Each row was made from one path, in order. Every step used is in the known rows, and no mark comes twice. Write each row's path.
Each row is shifted at random along 4 fixed directions that mean nothing.
Known rows:
ruzun-noti-zazub-beder: [ -90   80  -37  -73  110   74 -101   62  179  -73    9 -130   92   28
   84 -134    8 -265   47   81  171  -91 -174  -53  -51    8  -49   20
  106 -134 -234   81   -4   54  -28  -31    1   -2   70  110   53   23
 -102 -118   11 -103    0   75 -298  259  -25  -63  -45   20   43 -139
   -8   -5  -14   14 -100  -39 -270]
numog-fusi-banir-dugon-beder-muger-zazub: [ 150 -159  297  189 -177 -102  320 -132 -200  322  102   92   25 -300
  -88   51  229  227  -86 -205 -103  -33  237 -127 -144  356  -29    1
 -157   95  -10  -34 -210   45   38  -98 -129   46  116  343  158    0
  119    5  137  264 -197 -401   32 -211  113   67  -61   93  162    7
  -97 -319 -211   51    7  -52 -180]
banir-dugon-beder-muger-noti-ruzun-remud-fusi-numog-zuga: [  90    7 -204   29  -68   95  -82   61  -71  281  -69  -77  285  173
   92  -75   40  -68 -203  166  150  -79  -32   48 -142  206   28  268
  -32  -44  270   47  -50  113  -79 -100 -184  127  -71  239  210  145
 -266 -130 -100  -56 -162   68 -288   62  -84 -168  155  -66  109  -74
  237  -78 -190 -240   24 -154 -390]
banir-dugon-zuga-beder-zazub: [ 441 -113   60  239 -237  -96 -219 -393  -81   58 -504  -49 -476  278
  405   20  -30  183 -243  164  250   51  202  200   89  415  -39  475
  -58  250   51 -148   22 -120 -235  -11 -313    1 -208   52  -71 -247
 -370  -92   44  205  -63  -59  107  229  -76  -56  515  229  -57  397
  146 -254  -85  -52   66  120   31]
zuga-ruzun-noti-remud-numog: [ -96  121  159  108  -32 -196   17  -39  112   86    3 -155  146   96
   11 -165   52    4  -97   42  238   97  -26 -437   53   44  -49  -55
  104   -7 -144   35 -126  -70   42   45   55   -6   10  324 -173  -18
  -86  -17   77   12  -67 -114 -135   40   10  -45  -41  112   28   95
 -150  -47   24   -9  -93  113 -274]
zuga-beder-zazub-remud-numog: [ 225  137  105  185  -94  -90 -168 -155   38   87 -214 -212 -186   83
   94  -63  -37  -54 -106   47  182  190  165 -274   69  277 -132  226
   20   95  -59  -64  -97  -93  -46  -10 -123  -30  -42   83 -100 -413
 -140  -90   94  215 -198 -171    6   52   29  -12  214  197   94  257
  -11 -203   -1  -10   47   30 -104]
ruzun-remud-noti-zazub-zuga-dugon-banir-fusi-numog: [ -30   64  116   42  -42  -96  126  -85   80  113  151  236   20 -133
   -3  -84  162  -85  -14  -18  142   34  134   14  144  248   -4  -64
   97  -68  -43   71 -185   41   52  -11  137    0  107  279  -78  -64
  -74  -45   29   48  -98 -163  -98 -112   82   28 -137  -33   76  -22
  -38  -29  -65   45  -59  156 -227]
zazub-ruzun-remud-fusi-numog: [  -4  366    2   12  -54   -1 -148  -81  -72  -12  -12   10  -95  -15
  -64  -66   49   -5   25  -50    6   60    3  -39   18  147  -96   78
  107   85   11    8   62   33   20  -54  -26  -20  -74 -166   36  -58
    5  -97   64   33  -97  -97  -20 -361  113   59  -11   61   64   89
   22  -20   72  -97  100  233  -45]
numog-remud-fusi-banir: [ 147  -65    8  132 -115   92  150   23 -322  274   15   34  102 -230
  -78  -23  -83  136 -135 -144  -90 -117  162 -345  -30  224   23  197
 -188  116  441  -17   18   13    1 -104 -148   78  -85  113   42   -6
  -48 -134   37  144 -142 -101   82 -246   87 -112  113   65  139   90
  111 -200 -178  -88  -15   -7 -226]
ruzun-noti-zazub-beder-muger-zuga-dugon-banir: [  32  107  -66    7   67  -50 -181 -110  353 -110  -92 -182  -83  150
  279  -50   -2 -163  -43  173  377  -20   16  281   32  155   59  106
  146 -183 -327   42 -183   28 -107   50  -61  -43  -14  292  -83 -113
 -291  -61 -108  -73   27   64 -368  367 -131  -70  116   84  -14   25
   12    6  -56   21  -65    6  -71]
remud-fusi-numog-noti-zazub-zuga-dugon-beder-muger: [ -36  -15  -59  -21   -4   60   -6  120  -28  210  199   22  176  -58
  -61 -194   57 -309   27   38  -41  -37  104   43  -88  257 -146  136
  132 -166   68   37 -112  172   56  -85  -85   50  220   29  106 -119
   19 -100   25   -1 -231  -78 -126 -162   67  -10 -110   -9  178 -204
  126  -79 -170 -115  115  -36 -430]
banir-noti-remud-numog-dugon-zuga: [-194  -25   44  -50   25 -119 -108 -229   49 -166   16  -62 -135  -78
   13 -271  268  -31  242   29   31  121 -115  222   89   23   11 -229
  388  -79 -266   32  129  111  -64   54   79 -131  128   22 -116  180
   88  -32    6 -194  111   88 -169  -12   84  255 -303  104  -84  -86
 -105  148   45 -103  138  334  246]
numog-noti-zazub-beder-zuga-ruzun-remud-fusi-dugon-banir: [-154  -37 -165 -147   70  130 -243    5  105  -95  163  -76   50 -211
  -64 -283   63 -196  233  -53  -43  -90  -66  376   56  229 -142   87
  334 -264  -26   98   92  235    0  -92  -44  -26 -172 -246   90 -119
   -9 -191  -71 -170  -49  133 -327 -220   99  205 -128  171  104 -266
  151  111   35  -89   88  183   31]
noti-remud-numog-dugon-banir-fusi: [   1 -164   80   50  -75  -10  104 -110 -115   81    6   78   12  -97
   -7 -159  141   67   30    8   50  -25   24  107    7  135   43  -23
   84   36   42   17   54   80  -21  -77   -1  -31   86  171   -7  183
  -20  -25   -6  -25  -61  -21  -59   32   37   69  -78   81   42   -8
   97  -33  -53  -85  -21   93   79]
banir-dugon-zuga-ruzun-remud: [-197  -78  167  -24   35 -186  116  -30  239  -72  169  158   86  -33
  -56  -60  215  -51   89  -23   14   55  -55  191  190  -70   82 -241
  184 -130 -163  106 -121   22   41   36  206    5   -5  226  -50   25
   51   45   -7 -101  136  -65 -252  -67    9   80 -288  -56  -43 -113
 -149  112   70  121  -42  119   35]
numog-zuga-dugon-fusi-remud-noti: [   6  128 -179  -40   25  -65 -161  -62  204 -109 -123   -3  -76   19
  142  -19  -23   -4  -60  117  225   35   55  448  237   55    1   49
  263  -36  -20   13   19  -19  -89  115    3  -24 -112   31 -141 -136
 -184  -22  -84  -77    2  276 -192   45  -51    9  124   28  -44   19
   47  106 -106  -98   85  158  266]
dugon-fusi-numog-noti: [-136  -56  -28  -69  -26  -21   28    5    8   17  163   59  147 -205
  -70 -128   72  -20  138  -30  -99  -81   24  206  -12   23  -94  -94
  143  -97  -15   44   56  116   18   11   29   -1  162  -59   39  140
  163   15  -20  -80  -68   49  -17 -166   63   92 -156  -96   -8 -110
   56   53  -55  -84  136   46   79]
beder-muger-ruzun-noti-remud-fusi-dugon: [  78  297 -290   18  -14   58 -277   26   57   33 -190 -105   88  133
  176  -50  -60   44 -128  162  271  -87  -67   12   37  155  -86  326
   60    2  170   14   13   13  -79   -6 -205   86 -265   33   80   -7
 -335 -152  -96  -95  -67  119 -344   58 -106 -155  360  134   64   77
  171    3  -55 -194   32   43 -211]
banir-dugon-fusi-remud: [-127  -74 -213  -90   -4  186  114  180  -69  111  199  404  160 -212
 -143  -53  127 -134   76  -44 -204 -183 -119  327   97  -27  -32   68
   -9 -124  283   98   38  102   43  -67   66  111   10 -129  210  132
   63  -21  -69  -95  -87   75 -150 -181   17   53 -101 -150  105 -206
  207  114  -56 -121   90  -53  -69]
ruzun-remud-fusi-dugon-banir-noti-zazub-zuga: [-104  120  -63  -34   53   82 -130 -121   64  -78   83  102 -166 -135
    2 -259  143 -144  135   -7   94  -23  -65  168  156  191   80  -26
  222  -84  -74   73   46  120  -14  -43   29  -36  -33  -56  -13  -26
  -92 -173  -12  -95   45    1 -227  -96  106  116 -160  174   49  -90
    2   87   24  -90   48  250  -37]
muger-zazub-beder-zuga-ruzun-noti-remud-fusi-numog-dugon: [  73  118  294  176 -117 -113   80 -149 -238  257   70 -208  129 -339
  -70 -168  165    2   -9 -140  -41   57  137 -524 -159  437 -284   35
   26   66 -119   43 -130   73   39  -61 -141   12  -36  199   75  -42
   16 -163  139  171 -256 -302  -50 -302  166   52 -100  129  232   -6
  -88 -309 -111  135  -71   98 -400]
banir-dugon-zuga-beder-zazub-remud-noti: [ 160  -28  135  159  -96  -94  -29  -87    1  159  -48  -33 -168  -55
  -68 -143   90 -141  -58  -24  -34  159  125 -136  172  321  -66  104
   18   75   20   -8 -145  -28    1  -46  -45   33   52  140  -44 -360
  -87  -68   66  210 -182 -210  -26  -60   86   36   49  114  153   79
  -37 -178  -77  -16   49   18 -277]
noti-ruzun-remud-numog-zuga-dugon-banir-fusi: [ 147 -122 -216  -21 -127  278 -264  101 -239   91  -83  133   80    3
    6 -243   17  -84   80   -8   24 -102 -166  391  -32  259   -4  293
   15   16  201   24  305  207  -69 -129 -167    7 -284 -156  247  108
 -280 -159 -106  -63  -93  214 -200  -67   36   67   86  167   81  -68
  433   44   23 -339   57  119 -136]
numog-fusi-banir-dugon-beder-muger: [ 155 -147 -116  -34  -80   74  -94  -44  -63   24  -40  151   31   21
   72    9  102   54   -8   33   36 -132   72  524  -22  165  -15  226
   52  -26  201  -24   51  132  -88  -85 -144   -3    1  -58  216   55
  -39  -24  -71  -33  -53   89 -214  -48  -19   23  136    0   -1  -60
  187  -32 -135 -185   94  -22   80]
fusi-remud-noti-ruzun: [ -15  118  -50  108  -73 -103  -27 -104    4   61 -180 -200  -12   94
   83   -8 -114  176 -280  172  198   37   61 -381   58   92    7  100
   28   89  143  -16 -136 -110  -78   11 -137   42  -42  261 -165  -69
 -111  -34   32   -6  -39   11  -82   57  -48 -109  232   83   15  114
  -30 -106  -98 -127  -60   44 -198]
beder-muger-zazub-zuga-ruzun-noti-remud-numog: [  -1  315 -118  -26   11   30 -472  -26  224 -106 -106 -229   -5  217
   96 -261   11 -206  101  108  334  101 -151  -26    9  153 -105  175
  244  -79 -273   33   28   65  -26   59 -103  -69 -203    7  -41 -156
 -191 -155  -32 -128  -52  109 -434   60   -1   43   81  242   68    9
   39   73  100 -160   86  177 -125]
numog-zuga-ruzun-remud-fusi-noti-zazub-beder: [-166  -57  341  160  -21 -263  348  -93  -60  220  234 -166  194 -372
 -176 -171  169  -64  -86 -117  -77   87  162 -621   -5  285  -49 -244
  106  -26  -80   88 -290   13  119  -46   39   33  181  389  -48 -165
  200  -78  208  133 -123 -357  -54 -279  188   68 -388   58  192 -126
 -292 -262 -154  260 -174   29 -502]
ruzun-noti-zazub-remud-fusi-banir-dugon: [ 129  268  -32   94  -69  -35 -277 -380  -36 -157 -202   83 -379  -29
   69 -180  109  169   55   44  239   41   10  106  227  240 -122  124
  216  149  -12   -9  119  -10 -143   42  -32 -155  -65  -77  -89   -9
 -172 -220   71    9   97  -79 -239 -103  113  126   94  333  -48  162
  -65  -29   58  -58   46  387   86]
noti-remud-numog-fusi-banir-dugon: [ -24  -53   69   73  -66 -127   99 -292 -142   -3   42  141 -129 -197
  -46 -104  265  247   93  -66   39    5   78  -30  103  154  -92 -101
  179   30   44   25   16   24  -39   41   86 -111   64   96  -88  188
   78  -99   50  -40   35 -105 -104 -174  134  201 -149  111  -46   30
 -119  -26  -22   27  -12  270  128]
noti-remud-fusi-banir-dugon: [ 107 -123 -113  119 -126  163  162   14 -362  310   53  267   36 -161
 -122  -71   63   72 -120  -65 -133 -160   25 -277   23  200  -53  260
 -182   93  531   35    2   27    9 -120  -69   77  -37   33   72  150
 -105 -162    4   77 -139 -140    6 -218   83  -69   75   -4  153   27
  193 -137 -124 -116  -42   11 -367]
muger-remud-numog-dugon-beder-zuga-ruzun-noti-zazub: [-145  -73 -103 -133   86  224 -129  304  136  203  199 -171  461  -52
  -53 -255   12 -428  141  -33   50 -113 -273  -44 -181   91 -193  136
  104 -336  -99  106   29  220   57  -84  -65  105 -141   81  232  -31
 -158 -154  -64 -128 -197  109 -357  115  -16  -21  -92    5  198 -328
  192   61  -50 -142   33 -153 -351]
muger-ruzun-remud-noti: [  15  230  157   89  -40 -146   23   35  111   71  -61 -183   76  -12
  -43   14  -19  108 -122  -73  192   95  -14 -369   43   69   64 -108
  -26   61 -191    5 -138  -78   45   23   -7   42 -128  378  -83  -88
 -156  -12   56   98  -52 -143  -95   30    3  -98   54   97   60   86
 -173  -90   -5  -15  -62  -19 -138]
ruzun-noti-remud-numog-dugon: [ -75  107  145   74   56  -90  149   33    4  111   53 -206  255  -54
   46 -126  102  -30    2    6  174    6  -64 -366  -77  -11  -24  -86
   83  -17 -154   69  -19    0  -17   23   16    8   86  391  -28  170
 -101  -65   25  -65  -64   24 -148  198  -41 -139  -47   47   40  -23
  -80  -68  -33  -49 -126  -18 -199]
ruzun-noti-zazub-remud-fusi-numog-zuga-beder-muger: [ 157   82  -63   72  -23  -21 -121    4   32  206  -73 -181  224   57
  123  -99   -7 -226 -146   96  234   24  115  -94  -15  321 -124  302
   35  -26  154   38 -129   45  -47  -19 -184   50  -47  156  124 -281
 -191 -165   -3   60 -166  -11 -274   26  -21 -132  190   85  133   16
  127 -172 -182  -25  -38  -70 -520]
numog-noti-zazub-ruzun: [ -71  -93   45   25   48   53   34   82  102   96   75 -224  130  -46
   39 -136 -114 -204  -68   97   32 -108   22 -372  -91   27   11   76
   -9  -45   18   64 -101   11  -40  -59  -96   65  257  251   25  -13
  -28  -95  -13  -33  -56    7 -132  239  -69 -194   41  -47   89  -84
   59 -133 -108  -59  -49 -213 -266]
muger-zazub-remud-numog-dugon-beder-zuga: [-166  159  -99 -222  209   14 -349  -87  520 -281   -9 -272  -52  133
   89  -73  133 -230  251  154  250  156 -117  605   -1  -72  -41 -120
  465 -302 -462   62  -41  116  -67   51   97 -125   65   -3 -116 -125
   -5  -80 -113 -256   75  199 -502  221  -60  152 -101  -17  -28 -217
  -93  243   28    1  175  106  591]
noti-zazub-remud-fusi-dugon: [-135  236  159  149   80 -327  203 -311  215  -32    8 -100 -192  -97
   66   20  122  147 -140  127  186  170  257 -291  226   89   -9 -226
  241   26  -93   26 -298 -150  -10   73  137  -36  236  339 -298 -171
   52  -45  117   50   47 -260  -72  -23   31   16  -99   96    4  119
 -338  -87  -83  263  -69  192   50]
dugon-banir-noti-remud: [-216 -133  332  107    8 -408  244 -413  306 -104  -15  -13 -168    2
  111  -93  250  256 -112  143  266  136  119  -74  199  -28  192 -367
  216   -6 -295   26 -305 -127  -33  105  157  -92  297  447 -409   91
  110  126   64  -25  210 -250 -126  198   -9   77 -190  116 -153  133
 -387  -18  -22  186 -113  197  176]
ruzun-noti-zazub-beder-muger-remud-numog: [ 131  361   85  176    4 -220 -108 -174  255   68 -263 -383   -9  258
  316   13    3    6 -276  160  539  132   97 -457   -8  163   19  123
   42   46 -298  -39 -263 -159  -99   46 -163    8   56  538  -97 -192
 -296  -42   78  107 -106 -131 -300  419 -141 -221  279  174   45  267
 -182 -212  -94    5 -100  -75 -246]
ruzun-remud-noti-zazub-beder: [  42  171  122   94  -26  -15   24   -8  -59   88  -75 -196  -27  -49
   21 -121   10  -98 -109  -32  105   32  -25 -428  -58  205   -9   48
   -1   75 -126   -4  -28  -14   -2  -77 -121    5  -12  203   30 -126
 -102 -128  146  105 -116 -128  -22   77   71  -55    8  182  138   13
  -52 -205  -51   -4  -91   -4 -418]
beder-zazub-ruzun-noti-remud-numog-zuga-dugon-fusi-banir: [ -86   51   18   44   50 -111 -180 -160  337 -100  -32 -155  -64   43
  157 -150   46   -7   -7  165  291   40  -13  169  127  142   57   58
  326  -76 -189   59  -92    3 -121   45   29  -34   76  256 -196 -118
 -110  -86  -59  -89  -33   37 -374   86  -44   -7  115   85  -38   75
  -48   27  -16 -120   58  243  183]
ruzun-remud-numog-noti: [ 126  196   72   96  -53  -82  -82  -36    2   46 -154 -220   83   66
  159  -76  -33  101  -81  -14  281   22   57 -189    7   52   40   95
    7  109  -71  -25   61  -56  -86   35 -142  -14  -73  252  -19    2
 -231  -69   32   33  -30   74  -53  211  -63 -184  184  157  -22  163
  -17 -107  -20 -157  -17  -25  -24]
dugon-zuga-ruzun-remud-numog-noti-zazub: [  -4 -127 -149   14  -46  135 -109  186   44  200  -44 -187  265  126
  158 -219 -159 -218  -90   90  169 -138  -77 -188  -74  104   34  305
  -14  -85  131   38   77   64  -58  -58 -203  107 -124  252   94  -13
 -276 -144  -58  -83 -101  200 -137  252 -101 -212  147   27   85  -40
  291  -51 -105 -251   39 -117 -362]
fusi-noti-zazub-beder-muger: [  -3   71 -132  -29   14   14 -142   -3   32   -3   24 -102   93  -38
   55  -80   39 -196    2   88   38  -10   41  -38  -65  201 -124  171
  105 -102   43   16 -102   87  -31  -34 -158   -4  120  -43  141 -174
   58  -59   19  -51  -99    4 -221  -11   -2   30   36   37  106 -127
   49  -81  -65  -53   29  -75 -346]
fusi-noti-zazub-ruzun-remud-numog-dugon-zuga-beder-muger: [ 144   74 -372  -72   15  187 -373  156  200   36 -199 -191  200  254
  341  -34 -139 -394  -91  225  315 -133  -52  303  -36  174  -57  572
  101 -140  190   34   63   93 -172  -40 -307   66 -150   65  182 -237
 -402 -168 -181 -173 -132  418 -453  317 -228 -254  423  -89   70  -16
  448   -5 -133 -356   87 -133 -287]
ruzun-noti-zazub-remud-numog-fusi-dugon-beder: [  23   88 -184  -31   -4  218  -85  190  -50  157    8  -42  219  -96
   53 -200    5 -202   19    4   36 -192 -109  115 -111  173  -91  250
   26  -92  102   33  190  150  -15 -132 -161   91  -75  -13  320   21
 -169 -168  -28  -31 -205  165 -215   28   22  -80   73   29  142 -116
  278  -32 -157 -277   76  -48 -297]
numog-noti-zazub-beder-muger: [-119  -54 -199 -183  143  147 -208  168  168  -87  143 -154  230  -22
    2 -174   18 -390  183   91   22  -85 -108  171  -94   13 -121   81
  206 -265  -69   88   -6  193  -22  -43  -85   -9  139  -87  180  -53
   61 -101  -71 -212  -32  180 -368  180  -39   19  -85   18   91 -332
  124   50  -24  -74   43 -176 -212]
fusi-numog-dugon-zuga-beder-muger: [ -47  -41   85  -50  -18 -201  -54 -218   51 -108   58  -12  -43 -141
   19  -13  225  -36  196  -35  -41  116  122  381   37  188 -199  -85
  317 -146 -168    4  -38  123  -32   58   26 -114   64  -84    2 -116
  200   17   35  -76  -13  -20 -134 -237   89  281 -177   25  -52  -91
  -57   29  -12   75  115  235   88]
zazub-remud-fusi-numog-dugon-banir-noti-ruzun: [  63   37   76  144 -162  -82 -188 -399 -178  -69 -178 -122 -260 -134
   17 -258   75  201   -1  108   62   74  101  -51   57  296  -98   16
  191  160  -26  -22   94   67 -128  -39 -161 -128   75  -51  -85   96
    5  -85   35   32   -3  -77  -99 -206  130  167  -18  242  -25  167
   41 -117    7 -171   80  309   68]

Write each row's path:
[  55  182 -268  -72   22  183 -368   25   25  -33 -136 -200   75   66
  206 -178   14 -241   37  127  194  -47 -126  263 -100  262  -42  332
  190  -74    4   15  148  144 -140  -74 -254    4 -107  -91  204  -96
 -228 -213  -80 -151 -123  253 -312  117  -67  -21  220   57  100 -102
  247    7  -59 -242  121   23  -77]
ruzun-remud-numog-dugon-fusi-noti-zazub-beder-zuga
[   0 -138 -161   37  -58  198 -203   31  -69  130   36   -3   75  -99
 -120 -211  -51 -125  -32  102  -41  -48  -59 -187   56  195  -64  225
  -16  -21  336   59  -60  108  -32 -127 -138   72    3  -54   38  -94
  -60 -143  -66   10 -115  -84 -208 -110   51  -12   79   70  150  -39
  170  -72  -37 -230   63  -19 -282]
beder-zazub-remud-fusi-banir-noti-ruzun
[-229  -79   20  -26   96  -24  240   21  226  122  229  156  155 -113
    5  -82  164 -105  -31    8  144  -80  -18   46  149    3   95 -134
  103 -187  -12  122 -197   38   48  -31  157   76  115  305  -93   64
 -100  -25  -25  -60   18  -83 -158  110  -31  -41 -177  -16   49 -120
  -67   57  -54   10  -82   30 -151]
ruzun-remud-fusi-dugon-banir-noti-zazub
[  65 -160 -135   30  -71  -46 -248 -158  189  -16 -107 -116   41   31
  140 -190  -68  -94  -71  195  254   23  155  162  166  222  -16  184
  211  -77  139   39  -50   43  -87   23  -63  -50  -23  129  -84 -185
 -136  -75 -106  -62  -25  193 -328   56  -21   20   67   -6   10   34
  159   14 -116  -85   23   64   99]
dugon-banir-fusi-noti-zazub-remud-numog-zuga-ruzun
[ -17   99   99  -34   41  -50 -155   -9  316  -45   76   10   -8   11
    2  -70  180 -268  120  -31  127   20  -96  261   86  101  -63  -18
  133 -113 -353  101 -151   52  -10    8   68   -1  104  185   47 -109
 -112  -48  -24  -18  -19  -59 -465   90  -32   24  -61  -10   64  -92
  -87   10    9  -12    5   42 -165]
banir-dugon-zuga-beder-muger-zazub-ruzun-noti
[  20  102  286  113  -14   -8  222   92   72  218   18 -242  146  -78
   25   19   40  -68 -114  -72   87  -23   15 -298 -209   56   72  -16
  -60   16 -256   27  -98   -7   12 -126  -71   65  121  492   53   22
  -93  -33   85  120 -207 -123  -97  161  -34 -207  -19  -57  153   17
  -18 -213 -126  -89  -42 -152  -84]
muger-zazub-ruzun-remud-numog-dugon-beder
[ 129  163 -161  -41   21   16 -438   74  228  -41 -127 -276  254  180
  168 -117  -73 -169   14   68  342   28  -86  150   36   82  -85  224
  141 -109 -105   35   48   69  -78   73 -146    7 -322   56  124 -156
 -311  -69 -135  -85  -45  283 -474  167 -108  -98  206  112   14   20
  118   63    8 -170   16  -50  -24]
beder-muger-remud-numog-zuga-ruzun-noti
[-240  -12 -270  -61   59  -26 -119    4  226  -15   47 -103  160  -20
   24 -145   43  -92   42  185  115    4 -131  160   44   22  -82  -69
  299 -215  -66   84  -26   78  -29   92   13   14   23   82 -116   29
  -54  -47 -120 -217  -17  195 -391    0  -38   92 -103  -80   -1 -118
   70  160  -65 -125   90   94   22]
muger-remud-numog-zuga-dugon-fusi-noti-ruzun
[ 207   85 -119  124 -195  126 -268  -80 -306  208  -34  104  -92 -186
  -71 -310   78 -118   47  -71  -70   87  106  -63   39  553 -187  355
   -6   73  254  -45   67  121  -12  -95 -211  -30  -21 -204  198 -280
 -107 -176   49  171 -268 -152  -35 -336  159  183   90  244  223   41
  223 -128  -33 -229  169  162 -392]
beder-zuga-dugon-banir-fusi-noti-zazub-remud-numog
[  61 -191   -4   84  -97  148  -36    6 -201  190  138   78   48 -312
  -80 -317  -20 -198   28  -78 -129 -128  126 -196   80  357  -77  162
   10  -61  271   58   39  155   28 -113 -112   55  -72  -47   85  -79
  -80 -183  -18   57 -140   -5  -91 -251  146   45 -118  116  190  -82
  209 -106 -116  -85   14   48 -335]
numog-remud-fusi-dugon-banir-noti-zazub-zuga-ruzun
[ -18  247 -127  -69   29  -15 -434 -155  244 -138 -166 -285  -54   69
  167 -199   79  -20   82  130  301   51  -84  300  -16  260  -86  107
  327 -138 -258   -4   39  106 -108   -9 -129  -38 -109   15   98 -119
 -161 -186  -43 -129  -24   85 -463   65    2  125  138  183    6  -63
  -18   75  -52 -132  163  185  153]
muger-ruzun-noti-zazub-remud-numog-fusi-dugon-beder-zuga
[ 268   64  -51  278 -256  -12  -50 -206 -221  266 -274   35 -161   -9
  226  -74   -9  166 -327   82  247  -19  154 -303   79  341   50  338
 -172  191  287  -83  -62  -91 -115    2 -230   12  -95  276 -125   11
 -387 -106    0  198 -169 -135   83   82  -10 -129  296   88   63  391
  158 -212 -201 -186   36   89 -236]
muger-zuga-dugon-fusi-banir-noti-remud-numog
[-203   51  205   65   58 -124  230  -72  218  127  234   -5   54  -77
 -159  -37  233  -24  -58   13   98   67   31 -207    3  125  169 -234
  129 -108 -172  115 -407   31   75  -83  119   42  244  542 -133  -35
  113  -76   69  -19  -32 -364 -398 -112   64   -2 -257   -8  145 -154
 -278  -85 -110   89  -67   51 -193]
noti-ruzun-remud-fusi-banir-dugon-beder-muger-zazub-zuga
[ -59  252  -63  -97   85  -20 -244 -116  206 -113    7 -131   21  -58
   73  -84   86 -239  186   64  209   39  -18  214    8  153 -328   39
  350 -186 -242   68   17  140  -52   68   -1  -95  -57  -46    7  -92
 -118 -182  -19 -128  -70   62 -317   18   12  115  -76  106   43 -112
   49   29   33   25   75  114  -32]
zuga-beder-muger-noti-zazub-ruzun-remud-fusi-numog-dugon
[  49  181   31   50   -8 -163  -66 -153  109  -16  -81  -73    0  -50
  118   38   68  108  -12   24  228   86   96   61   74  147 -106  -45
  177  -37 -173   43  -68  -16  -42  116   41  -39 -166  179 -109  -19
 -189  -97  -18   -8   23    2 -198  -78   11    4   -8   24  -42   80
  -73   -7  -25  112  -16  182  109]
muger-ruzun-remud-fusi-numog-zuga-dugon
[-135 -150   60   -4   71 -229  207 -137  365   80   15   51  121  129
  206   24  163  -56 -212  262  328   17  135  237  144  -59   47 -134
  233 -178  -60   82 -300  -53  -30   78  169   15  260  425 -325   89
 -150   41  -57  -78   48   20 -241  269 -101 -142 -108 -239  -79   -2
 -121   33 -247  124  -85   35   59]
banir-noti-remud-fusi-numog-zuga-dugon-beder
[ 393  313   19  277 -262  -48 -360 -166 -182  138 -331 -158 -182   -5
  167 -154  -82  112 -193  -13  133   59  183 -118   68  536  -83  456
  -94  312   87  -98   59  -21 -105  -58 -416   46 -329   30  195 -321
 -316 -130   63  283 -201 -116 -118 -242   42  -77  396  358  162  334
  158 -287  -93 -212  122  179 -341]
beder-muger-zazub-remud-fusi-dugon-zuga-ruzun-noti
[ -97  -89   36  -23   18 -200   88  -43   79   53  194   25   96 -154
  -60  -11  243 -101  113  -97  -45   91  156  272   99  193 -109 -134
  252 -186  -71   33 -154   98   62   14   99   -8  109   92   19 -183
  143   28   14  -19 -114  -52 -145 -232   68  223 -214  -37   42 -128
  -97   24 -107   55   66  139  -66]
remud-numog-fusi-dugon-zuga-beder-muger
[-197  349  155   46   73 -220 -107 -273  169 -154   49 -129 -228  -80
  -32 -202  210   78  113   39   82  164  -18  -56  152  163 -126 -148
  388   10 -259   38  -82   -1   -7   27   72  -43   43  -28 -163 -141
   85 -103  118  -47    2 -219 -158 -207  114  188  -97  307   27   17
 -291   12  122   56   52  376   65]
beder-zazub-ruzun-noti-remud-fusi-dugon
[  87   92   22    4  -51   12 -193   55   -4   94   -7  -67  206  -28
   38 -163   11  -63  -33  -40   85  -44   20  168   38  239 -103  185
   86  -48  113   12   42  103  -18  -68 -129   76 -218  -32  132 -120
 -201 -117  -17   18 -108   59 -222 -149   20  -39  124  131   99  -54
   67  -29  -90 -107   33   69 -174]
numog-remud-fusi-dugon-beder-zuga-ruzun-noti
[-160  251  -22   75   -4 -113   34  100  104  138  152 -124  243  -59
  -64  -93  143 -178  -72   46  102   94  -33 -217  -15  168   19  -73
  115 -137  -95   77 -262   56   59  -21  -10   56  114  355    4 -106
  -44  -34   12  -29 -182 -156 -275  -89   -1   -1 -150  -50  164  -74
  -72  -45  -65  -76   -4  -23 -442]
zazub-beder-muger-zuga-dugon-fusi-noti-ruzun-remud-numog
[ 120  291  120  161  -39 -224    9 -168   76   50  -99  -83  -84  -98
   80   94   71  114 -161  -13  229   95  225 -197  157  287  -36   24
   77   46  -32    4 -248  -81   -2   18  -47   23 -131  280  -87 -270
 -173 -111   66  121  -77 -222 -223 -135   24  -61  117  115   78  162
 -162 -163  -99  138  -75  101 -150]
zazub-zuga-beder-muger-ruzun-remud-fusi-dugon
[ 106  157  -93   74  -96   68 -136   -4 -191   63  -91  -64  -63  -92
   96 -113   39   12  -10  -70  -66  -68   19   79  -22  270   91  223
   17  118  126  -18  201   73  -80 -116 -209   68 -147   -9  270  -18
 -123 -118  -32   18 -130  122  -81 -199   30  -19  135   39   74   88
  208  -69  -83 -293  131  150  -72]
zazub-ruzun-remud-numog-fusi-dugon-zuga
[  35   33 -154   44  -96    9 -174 -105  -95   11 -153  -17  -11    8
  196 -144  105   93  -41   75  130  -64  -41  208   64  195   89  138
  105   59  105    0  165   76 -137  -42 -179   43 -154   83  135  140
 -225  -93  -78  -95   10  196 -183    9  -31    3  115   63  -40   75
  159   15  -86 -298   87  197  -41]
banir-noti-ruzun-remud-numog-fusi-dugon-zuga
[-115   95  -54  -98  101  -26  -82  -47  395 -108  -37  -41   55   98
  254  -32  110 -129  -44  177  359  -96  -32  393   98  -53   45   -4
  281 -172 -168   64  -29   39  -92  -16   41    8  101  221  -27   58
 -215  -52  -73 -162   34  207 -370  338 -119 -101   18  -99  -63  -45
   16   91 -111 -130   17   35  206]
banir-noti-zazub-ruzun-remud-numog-fusi-dugon-beder
